In the rows, 128 means zero.
Each row of numbers belongs to one of the elements below and depends on some of the facts about them. Some rows are named. Which element is each other row?

Facts:
bami	skofluve	plitrim; bastok	skofluve	bruflik; bedepom	skofluve	mifon; bedepom	skofluve	kligreki; bedepom	skofluve	bristuk; biklok	skofluve	plibazir; bitotra	skofluve	vatrom; bitotra	skofluve	skara
bitotra	skofluve	taskedras; bitotra	skofluve	fligrezis; brapu	skofluve	zibre; brapu	skofluve	vezi; brefek	skofluve	skamo; brefek	skofluve	fletrom; brefek	skofluve	fleskizir; breskisu	skofluve	bruflik
breskisu	skofluve	gotru; breskisu	skofluve	sotu; briklan	skofluve	vuplos; bristuk	skofluve	gagur; bristuk	skofluve	stebrul; bristuk	skofluve	fleskizir; bruflik	skofluve	taskedras; dako	skofluve	taskedras
demu	skofluve	stostu; demu	skofluve	rabron; dizal	skofluve	stenor; dizal	skofluve	vifas; dizal	skofluve	fligrezis; dobam	skofluve	kleplin; dogir	skofluve	biklok; dogir	skofluve	nopen
dreraflun	skofluve	kligreki; drubri	skofluve	tropin; duklek	skofluve	klumu; duple	skofluve	bruflik; duple	skofluve	fupa; duple	skofluve	goser; duple	skofluve	fligra; duvu	skofluve	kofles
duvu	skofluve	gutrum; faskol	skofluve	gagur; faskol	skofluve	bami; faskol	skofluve	topir; flapi	skofluve	grabron; flena	skofluve	fupa; flena	skofluve	fleskizir; fleskizir	skofluve	taskedras
fletradrek	skofluve	godes; fligra	skofluve	stofla; fligra	skofluve	taskedras; fligrezis	skofluve	plitrim; flines	skofluve	milem; foflor	skofluve	klegri; fupa	skofluve	taskedras; gaben	skofluve	skamo
gagur	skofluve	taskedras; gagur	skofluve	fleskizir; gemok	skofluve	gagur; gemok	skofluve	zibre; gigo	skofluve	suse; gistar	skofluve	stostu; goga	skofluve	dako; goga	skofluve	muskun
gotrir	skofluve	zibre; grabron	skofluve	skamo; grudrel	skofluve	godes; grudrel	skofluve	fligra; grugik	skofluve	muskun; gutrum	skofluve	skara; kabrun	skofluve	plitrim; kabrun	skofluve	taskedras
kelur	skofluve	biklok; klebruk	skofluve	stenor; klebruk	skofluve	zaflar; klebruk	skofluve	kofles; klebruk	skofluve	brapu; klegri	skofluve	skara; kleplin	skofluve	plitrim; kleplin	skofluve	muskun
kleplin	skofluve	vezi; kleplin	skofluve	fligra; kligreki	skofluve	grudrel; kligreki	skofluve	grilubam; kliplon	skofluve	fleskizir; klogrofe	skofluve	stostu; klogrofe	skofluve	bedepom; klumu	skofluve	taskedras
klumu	skofluve	gutrum; kluplom	skofluve	dako; liska	skofluve	bruflik; liska	skofluve	flapi; liska	skofluve	taskedras; liska	skofluve	bristuk; mefloza	skofluve	fleskizir; mifon	skofluve	gotru
mifon	skofluve	fligra; milem	skofluve	flapi; milem	skofluve	klegri; milem	skofluve	vuplos; mubok	skofluve	bruflik; mubok	skofluve	vafir; mubok	skofluve	vatrom; muskun	skofluve	gagur
muskun	skofluve	stofla; muskun	skofluve	plitrim; naklom	skofluve	kluplom; neter	skofluve	goser; neter	skofluve	kofles; nutrak	skofluve	tropin; plalis	skofluve	kliplon; plalis	skofluve	brusu
plekom	skofluve	gutrum; plibazir	skofluve	stebrul; plibazir	skofluve	zibre; plitrim	skofluve	taskedras; plovul	skofluve	biklok; plovul	skofluve	tivem; poplak	skofluve	trubuzik; poplak	skofluve	liska
poplak	skofluve	vezi; povu	skofluve	brusu; rabron	skofluve	mefloza; sagrim	skofluve	tropin; sagrim	skofluve	liska; sagrim	skofluve	tivem; sagrim	skofluve	grudrel; sagrim	skofluve	dizal
sene	skofluve	dako; sene	skofluve	skigi; skamo	skofluve	gagur; skegrek	skofluve	kleplin; skegrek	skofluve	fletrom; skeplis	skofluve	muskun; skigi	skofluve	mifon; skigi	skofluve	stofla
stebrul	skofluve	dako; stebrul	skofluve	trasuk; stebrul	skofluve	taskedras; stenor	skofluve	kleplin; steplobom	skofluve	kleplin; stibro	skofluve	brefek; stofla	skofluve	taskedras; stoso	skofluve	fupa
stostu	skofluve	skamo; stostu	skofluve	zibre; suge	skofluve	skamo; suge	skofluve	plibazir; suse	skofluve	flapi; tapen	skofluve	biklok; topir	skofluve	gotru; tovasu	skofluve	plitrim
tovasu	skofluve	kofles; tovasu	skofluve	bristuk; trofluduk	skofluve	skamo; trofluduk	skofluve	plitrim; trofluduk	skofluve	fleskizir; tropin	skofluve	fleskizir; tropin	skofluve	gutrum; trubuzik	skofluve	dragrer
trubuzik	skofluve	grudrel; truklek	skofluve	gagur; truklek	skofluve	flapi; truklek	skofluve	dako; vadak	skofluve	dreraflun; vaskabes	skofluve	dizal; vatrom	skofluve	fupa; vezi	skofluve	flena
vilor	skofluve	skamo; vilor	skofluve	taskedras; visom	skofluve	gagur; visom	skofluve	muskun; vosom	skofluve	klumu; vuzom	skofluve	plalis; vuzom	skofluve	bastok; zaflar	skofluve	flena
zaflar	skofluve	befle; zibre	skofluve	stofla; bami	brazam	c; bastok	brazam	a; bedepom	brazam	a; befle	brazam	a; beli	brazam	e; biklok	brazam	a
bitotra	brazam	a; bonan	brazam	c; brapu	brazam	c; brazes	brazam	a; brefek	brazam	e; breskisu	brazam	f; briklan	brazam	e; bristuk	brazam	c
bruflik	brazam	d; brusu	brazam	f; dadron	brazam	a; dako	brazam	a; daplim	brazam	d; deduk	brazam	f; demu	brazam	f; dizal	brazam	f
dobam	brazam	a; dogir	brazam	a; dragrer	brazam	a; dreraflun	brazam	e; drubri	brazam	b; duklek	brazam	e; duple	brazam	c; duvu	brazam	b
faskol	brazam	c; flapi	brazam	a; flena	brazam	c; fleskizir	brazam	b; fletradrek	brazam	f; fletrom	brazam	a; flevotra	brazam	a; fligra	brazam	a
fligrezis	brazam	a; flines	brazam	b; foflor	brazam	c; fupa	brazam	a; gaben	brazam	d; gagur	brazam	d; gegok	brazam	d; gemok	brazam	d
gidri	brazam	c; gigo	brazam	f; gistar	brazam	a; godes	brazam	a; goga	brazam	a; gogre	brazam	f; goser	brazam	d; gotrir	brazam	a
gotru	brazam	d; grabron	brazam	e; grilubam	brazam	f; grudrel	brazam	b; grugik	brazam	c; gutrum	brazam	b; kabrik	brazam	b; kabrun	brazam	a
kelur	brazam	a; klebruk	brazam	a; klegri	brazam	c; kleplin	brazam	b; kligreki	brazam	a; kliplon	brazam	b; klogrofe	brazam	b; klumu	brazam	d
kluplom	brazam	a; kofles	brazam	b; lile	brazam	e; liska	brazam	b; lofli	brazam	d; lolos	brazam	e; lubrofom	brazam	c; luflus	brazam	f
mefloza	brazam	c; mifon	brazam	a; milem	brazam	f; mubok	brazam	a; muskun	brazam	a; naklom	brazam	c; neskavok	brazam	d; neter	brazam	b
nopen	brazam	a; nutrak	brazam	e; plaflino	brazam	b; plalis	brazam	d; plekom	brazam	e; plibazir	brazam	c; plitrim	brazam	a; plovul	brazam	c
plugan	brazam	d; poplak	brazam	c; povu	brazam	d; rabron	brazam	b; raklor	brazam	c; ralek	brazam	a; sagrim	brazam	b; sebu	brazam	c
sene	brazam	b; sizar	brazam	b; skamo	brazam	c; skara	brazam	d; skegrek	brazam	a; skeplis	brazam	a; skigi	brazam	a; sotu	brazam	c
stebrul	brazam	a; stenor	brazam	a; steplobom	brazam	b; stibro	brazam	e; stofla	brazam	a; stogras	brazam	b; stopluk	brazam	b; stoso	brazam	a
stostu	brazam	b; suge	brazam	d; suse	brazam	a; tapen	brazam	d; taskedras	brazam	a; tivem	brazam	e; topir	brazam	a; tovasu	brazam	a
trasuk	brazam	a; trofluduk	brazam	f; tropin	brazam	e; trubuzik	brazam	a; truklek	brazam	c; vadak	brazam	d; vafir	brazam	a; vaskabes	brazam	a
vatrom	brazam	d; vezi	brazam	b; vifas	brazam	e; vilor	brazam	a; visom	brazam	e; vokoflar	brazam	c; vosom	brazam	d; vuplos	brazam	b
vuzom	brazam	b; zaflar	brazam	e; zibre	brazam	a; zuzi	brazam	a; bami	modros	i; bastok	modros	i; bedepom	modros	j; befle	modros	h
beli	modros	h; biklok	modros	h; bitotra	modros	k; bonan	modros	j; brapu	modros	i; brazes	modros	j; brefek	modros	l; breskisu	modros	l
briklan	modros	h; bristuk	modros	k; bruflik	modros	j; brusu	modros	h; dadron	modros	g; dako	modros	l; daplim	modros	k; deduk	modros	j
demu	modros	i; dizal	modros	g; dobam	modros	g; dogir	modros	h; dragrer	modros	j; dreraflun	modros	j; drubri	modros	g; duklek	modros	g
duple	modros	h; duvu	modros	i; faskol	modros	g; flapi	modros	l; flena	modros	h; fleskizir	modros	l; fletradrek	modros	h; fletrom	modros	i
flevotra	modros	h; fligra	modros	g; fligrezis	modros	g; flines	modros	j; foflor	modros	g; fupa	modros	g; gaben	modros	h; gagur	modros	i
gegok	modros	j; gemok	modros	k; gidri	modros	h; gigo	modros	h; gistar	modros	k; godes	modros	g; goga	modros	j; gogre	modros	l
goser	modros	g; gotrir	modros	l; gotru	modros	h; grabron	modros	k; grilubam	modros	h; grudrel	modros	j; grugik	modros	h; gutrum	modros	g
kabrik	modros	i; kabrun	modros	h; kelur	modros	k; klebruk	modros	i; klegri	modros	i; kleplin	modros	i; kligreki	modros	h; kliplon	modros	i
klogrofe	modros	l; klumu	modros	h; kluplom	modros	g; kofles	modros	g; lile	modros	k; liska	modros	j; lofli	modros	i; lolos	modros	g
lubrofom	modros	g; luflus	modros	g; mefloza	modros	i; mifon	modros	g; milem	modros	h; mubok	modros	k; muskun	modros	g; naklom	modros	h
neskavok	modros	g; neter	modros	j; nopen	modros	g; nutrak	modros	h; plaflino	modros	g; plalis	modros	j; plekom	modros	g; plibazir	modros	g
plitrim	modros	l; plovul	modros	h; plugan	modros	h; poplak	modros	g; povu	modros	k; rabron	modros	g; raklor	modros	i; ralek	modros	k
sagrim	modros	i; sebu	modros	l; sene	modros	g; sizar	modros	k; skamo	modros	k; skara	modros	l; skegrek	modros	g; skeplis	modros	h
skigi	modros	g; sotu	modros	k; stebrul	modros	g; stenor	modros	i; steplobom	modros	h; stibro	modros	j; stofla	modros	l; stogras	modros	j
stopluk	modros	h; stoso	modros	h; stostu	modros	h; suge	modros	i; suse	modros	i; tapen	modros	i; taskedras	modros	j; tivem	modros	h
topir	modros	g; tovasu	modros	h; trasuk	modros	g; trofluduk	modros	h; tropin	modros	l; trubuzik	modros	g; truklek	modros	i; vadak	modros	g
vafir	modros	i; vaskabes	modros	h; vatrom	modros	i; vezi	modros	h; vifas	modros	g; vilor	modros	i; visom	modros	k; vokoflar	modros	k
vosom	modros	h; vuplos	modros	k; vuzom	modros	g; zaflar	modros	k; zibre	modros	i; zuzi	modros	i

Named rows:
[122 149 131 163 172  97 134 156 148  92  81 126  94 154 117 170 165 156
 137 142  68  65 124 103 139  63 129  94 132 104 129  89 143  90 130 142
 158 167]: grudrel
[107 135 121 158 160  98 131 183 145  91 103 132 119 140 136 162 158 138
 131 133  72  71 133 110 124  59 115 104 131  91 115 104 136  93 125 160
 149 172]: neter
[111 121 155 148 141  87  81 201 155 100  92 126 121 163 101 169 143 155
 135 116 121 107 119 127 166  63 119 102 147 102 136 114 112  94 134 166
  97 167]: breskisu
[ 78 136 126 151 188 109 125 171 139 112  89 142 100 148 123 188 150 174
 121 115 110  84 124  71 163  54  99 113 133 135 134  75 132 102 130 125
  85 178]: vuplos
[113 165 113 147 165 136 162 136 147 110  99 139 100 128  81 146 148 151
 113 134  85  77 119  90 108  74 104 120 123 114 133  58 162  45 128 135
 147 135]: nopen
[ 92 143 125 152 141 104 115 178 112 120 110 125 144 135 111 158 142 147
 123 108 123 115 107 102 153  76 105 108 140  76 115  84 117  73 144 171
  94 142]: truklek
[ 87 136 107 141 172 100 135 188 149  99 106 125 114 138 140 172 145 144
 107 116 100  67 122  92 128  77 106 116 121 106 130  88 126  96 129 146
  97 162]: flines
[101 155 146 127 185 107 138 139 148 114 105 119  83 118 131 172 153 138
 124 124  81  86 140  85 184 102 113 104 125 132 108  94 142 101 115 164
 164 178]: beli
[105 147 133 176 150 103 131 176 116  98  87 136 108 147 124 159 162 166
 142 127  69  88 127  91 135  40 124  92 129  89 123  91 119  79 129 142
 132 173]: kleplin
[110 170 108 154 147 119 168 143 121 116  94 143 133 133  96 145 152 146
 116 120  97  98 119 101 136  90 108 116 132  73 123  54 142  59 136 134
 149 137]: plibazir
[ 83 140 110 156 143 107 126 170 120 115  75 114 130 142 119 161 156 145
 123 134 130  74 114 102 153  42 115  93 126  76 118 104 113  70 138 148
  92 190]: gemok
[ 87 168 124 138 175 100 159 132 133 115  70 114 113 120 126 173 149 135
 122 136 116  60 125  74 186  67 133  90 113  91 107  87 117  86 124 137
 130 184]: stostu
[ 72 144 114 128 184 100 139 155 154 110 108 120 101 120 140 182 149 126
 109 122 113  83 133  83 177  71  86 109 118 101  98  83 131  98 120 173
  97 175]: milem
[113 143 119 142 175 107 136 140 144 111  98 128 110 141 111 168 157 141
 120 127 102 101 118 112 150  85 100 119 139 102 125  77 152  77 134 162
 141 160]: bonan
[105 160 134 149 153 130 142 145 117 112  86 147 119 132  81 152 134 169
 138 139 110  91 116  84 152  46 115 103 138  95 126  76 130  56 137 129
 120 147]: zibre
[ 84 148  96 146 163 103 151 141 135 120  82  95 125 128 129 168 151 124
 107 148 119  61 119  90 171  51 114  91 107  75  96  94 113  83 131 156
 101 187]: gaben
[ 84 148 151 127 136 102 118 183 105 116 106 120 127 120 124 157 153 150
 147 115 119  99 126  85 165  86 131  94 141 104 120 102 106  96 124 159
 134 182]: visom
[110 159 121 145 162 123 167 143 136 107 110 147 111 135  81 150 144 150
 126 139  79  83 117  85 124  75 108 107 133  90 126  65 126  64 140 132
 129 116]: trasuk
[ 91 146 127 157 172 110 107 167 139 108  78 124  98 141 125 171 154 159
 129 122 129  82 118  89 156  60 117 101 132 125 134  90 142  89 134 146
 109 187]: sizar

Which element is each row?
No name comes twice in this set of rows, the named rows included.
[ 99 145 150 140 151 111 111 174 116 104 107 134 114 120 128 160 156 159
 154 115  98 103 145  91 156  66 118  99 134 122 117  98 140  96 121 161
 156 200]  zaflar
[102 143 131 130 183 112 168 120 125  99 102 172 108 156  73 184 140 179
 146 159  70  90 123  70 164  57 102 114 140  93 112  52 108  79 136 110
 142 135]  taskedras
[115 159 114 164 165 110 153 146 140 106 108 135 114 140 104 153 155 143
 113 115  84 105 113 102 120  97  99 117 136  93 127  62 157  68 143 157
 146 123]  lubrofom
[ 99 160 115 163 150 109 160 170 134 103  96 126 109 140 120 146 156 148
 117 118  70  63 126  87 114  77 126 100 125  93 133  68 133  74 140 127
 136 135]  rabron
[107 161 136 159 187 109 139 120 156 105  82 124  70 133 110 179 165 129
 131 143  84  80 119  95 198  68 119  90 124 109 109  81 136  84 125 158
 153 171]  grilubam
[ 86 151 131 139 156 130 115 167 123 123  86 121 109 126  97 160 136 146
 132 136 146  85 109 100 155  51 112 104 135  98 119 102 123  60 130 156
 102 176]  gistar
[109 138 129 136 181 124 131 148 154 104 104 132  96 137  98 167 143 140
 121 131 116  80 113 110 139  69 104 118 133 110 121  87 151  68 130 149
 135 151]  brazes
[ 99 138 100 156 167 111 149 168 132 106 128 145 119 135 123 159 145 143
 105 107  79 107 122  99 116  84  80 126 136  98 119  73 152  84 139 167
 120 120]  foflor
[104 149 115 168 173 110 168 168 135  90 112 160 111 146 130 167 157 173
 124 125  34  83 142  77 110  57  91 116 126 101 119  58 137  93 126 122
 139 144]  gutrum
[116 143 108 186 169 102 158 148 142  97 104 153  96 168 101 164 170 164
 116 147  39  79 120  91 128  57  99 104 133  86 123  59 131  79 147 131
 137 127]  goser
[115 154 120 174 155 107 153 168 142  93 115 145 109 135 115 151 164 146
 128 128  35  89 140 103 105  58 100 109 128  88 112  65 153  69 129 155
 163 151]  dizal
[116 147 110 158 140 100 151 170 123 110 116 125 128 129 112 151 161 127
 120 119  88  92 112 109 128  89 110 105 140  52 117  80 124  74 149 170
 134 113]  faskol
[ 95 172 122 125 188 130 160 108 146 120  77 122  98 108  96 167 143 136
 120 149 112  69 125  85 171  54 111 107 115 115 106  76 144  54 111 142
 148 190]  biklok

The same elements again, as new rows of numbers:
Known rows:
[109 132 123 125 124 134 116 156 143 102 109 117 138 143 156 100  97 109
 138 114 162 109 134 136 123 156 117 122 120 120 135 143 138 112 143 150
 121 125 122 127 106 124 114]: gutrum
[110 126 132 143 125 129 116 128 127 105 122 115 135 109 139 187  98 110
 120 127 127 108 101 147 119 140 118 121 123 119 105 113 119 116 119 156
 132 160 122 125 111 125 119]: breskisu
[131 109 126 118 124 113 114 153 133 106 113 131 116 136 136  98 125 116
 142 118 128 105 127 135 111 105 119 125 119 162 141 138 155 122 121 130
 120 134 155 211 104 121 120]: neskavok
[107 107 126 160 127 117 113 178 138 103 139 114 113 118 122 201  93 115
 122 182 112  96 124 113 116 104 109 155 132 139 105 135 116 115 137 155
 116 179 154 187 102 122 144]: ralek
[107 152 125 118 127 113 137 111 123 149 128 123 117 118 111 109 144 133
 137 118 109 126 170 109 113 147 118 120 123 140 138 115 117 162 138 108
 152 114 118 102 145 142 117]: bami
[165 114 152 113 124 110 122 122 122 173 153 143 117 142 145 121 163 166
 121 114 150 154 100 126 110 100 163 111 125 116 105 117 134 135 116 108
 117 117 121 121 160 124 165]: tivem
[108 111 125 113 127 113 132 120 126 121 147 155 113 127 101  97 147 148
 119 114 111 106 119 110 112 103 119 116 146 120 121 143 119 132 129 109
 114 108 123 111 125 123 130]: zuzi
[108 113 124 140 127 111 117 154 125 107 135 129 117 137 125  96 102 111
 146 120 110 103 134 111 114 103 115 123 121 147 114 132 116 127 124 126
 118 117 135 175 108 123 123]: dadron
[108 111 125 158 136 149 111 152 133  99 127 112 128 111 120 209  90 109
 122 181 110  98 122 130 137 169 109 178 135 123 106 125 116 113 139 165
 119 177 149 128 101 126 122]: kelur
[117 108 125 119 123 117 115 158 129 107 127 129 116 152 141 101 112 115
 143 118 119 102 140 121 113 102 123 120 121 149 127 135 125 120 136 124
 121 131 134 201 107 122 118]: vifas
[110 113 124 115 125 111 131 121 128 124 146 159 114 132 101  97 147 150
 122 115 111 106 118 108 116 105 121 121 145 119 121 142 121 131 132 108
 118 109 125 108 125 123 132]: fletrom
[133 161 128 113 130 111 154 121 122 148 147 114 155 116 135 121 127 117
 119 112 139 163  98 143 113 134 146 115 126 114 106 107 118 127 116 126
 120 112 121  99 172 126 146]: kligreki
[108 112 126 124 124 113 115 169 139 105 125 121 115 154 138 102 115 125
 141 116 123 102 139 115 113 106 124 119 120 145 115 133 127 116 143 121
 116 138 136 196 102 118 117]: kofles
[111 106 130 140 122 165 111 148 148 103 111 111 112 109 137 209  90 109
 121 180 127 103 125 148 120 174 111 199 123 144 125 136 121 112 137 172
 156 198 158 166 104 126 117]: povu
[112 152 123 155 143 166 115 117 122 112 109 114 134 106 127 100  96 103
 140 120 158 103 182 123 183 105 112 118 120 120 146 147 118 134 115 149
 118 107 119 141 103 141 116]: fupa
[140 109 126 159 127 188 110 137 132 103 116 112 141 146 124 234  96 123
 120 212 114 101 120 151 195 152 116 230 151 147 145 116 115 113 140 146
 144 195 169 167 104 127 128]: grabron
[149 192 139 117 135 114 117 111 121 201 145 115 121 107 127 124 135 125
 121 113 140 162 136 121 130 108 116 113 119 117 107 109 113 177 110 111
 130 109 116 102 142 137 134]: kabrun
[143 110 127 113 124 119 118 119 134 123 123 157 110 124 110  99 179 153
 122 114 113 121 118 112 111 105 123 121 130 123 150 149 161 124 124 107
 119 111 141 143 138 126 123]: lofli
[108 137 122 116 125 115 148 118 123 109 130 127 120 121 105 105 126 114
 121 118 112 110 131 110 115 154 119 121 136 120 139 132 119 123 141 114
 121 108 123  99 137 128 120]: klebruk

Which element is each row?
No name comes twice in this set of rows, the named rows included.
[149 155 126 175 123 171 107 120 136 174 110 115 121 129 184 189  94 115
 135 162 206 142 133 124 236 106 109 121 119 116 108 155 118 117 113 166
 123 130 117 134 106 124 117]  fleskizir
[106 184 126 113 122 121 135 114 136 154 126 114 114 131 113 110 156 150
 133 117 107 149 200 109 116 187 114 119 120 147 123 109 120 162 184 107
 179 139 118 100 140 129 114]  kleplin
[111 158 122 183 130 110 121 117 123 146 123 114 140 135 117 115 102 127
 176 150 109 106 204 121 137 116 114 128 119 202 134 107 115 183 139 111
 193 154 121 128 106 130 116]  muskun
[163 161 124 118 132 109 123 117 123 181 124 164 128 129 186 130 111 130
 136 112 175 196  98 145 123 116 116 115 121 116 106 151 130 114 117 151
 120 107 116  99 190 123 128]  flena
[129 139 121 116 121 129 116 117 162 151 106 182 119 162 170 114 127 162
 128 124 145 168 115 111 183 143 116 121 123 118 155 179 137 111 149 123
 120 109 118  99 144 122 118]  kliplon
[175 159 127 131 127 108 125 115 121 202 121 151 154 135 165 146 137 178
 127 115 131 209  99 144 153 105 130 117 123 115 110 114 117 144 117 113
 156 109 118 102 170 126 137]  trofluduk
[175 108 124 111 125 156 128 115 125 114 107 140 119 133 100 118 169 150
 118 123 117 149 113 134 147 149 144 142 143 123 191 129 153 118 122 107
 138 112 149 104 141 135 120]  suge
[110 112 125 167 139 166 109 137 131 103 124 108 116 108 122 205  88 107
 120 182 114  98 151 115 162 153 108 154 124 120 105 135 113 113 119 171
 119 162 124 140 101 126 121]  bitotra
[205 117 128 110 125 129 139 112 123 154 141 118 209 157 109 143 166 191
 119 116 152 194  95 172 161 130 215 118 152 115 120 105 121 129 118 107
 149 123 130 106 149 126 171]  stostu
[148 126 121 115 136 160 118 113 124 131 126 133 130 115  90 114 136 126
 117 127 111 107 149 111 201 113 118 117 142 122 166 133 119 144 117 109
 118 108 120 103 107 136 119]  vilor
[108 162 122 116 125 113 156 116 127 127 132 116 120 119 112 108 129 115
 125 115 107 117 157 111 111 167 116 118 123 122 125 119 118 138 161 111
 141 111 121  98 146 131 116]  stenor
[133 107 128 151 125 177 113 121 134 103 110 110 119 121 123 224  95 112
 121 202 111 104 129 157 160 163 109 225 121 159 143 115 118 117 129 153
 169 204 173 179 102 125 119]  gemok
[138 113 127 110 125 149 129 116 128 103 110 124 115 118 107 107 157 115
 120 115 127 142 117 128 114 170 132 123 131 121 174 135 162 112 129 118
 130 109 137 106 143 142 119]  tapen

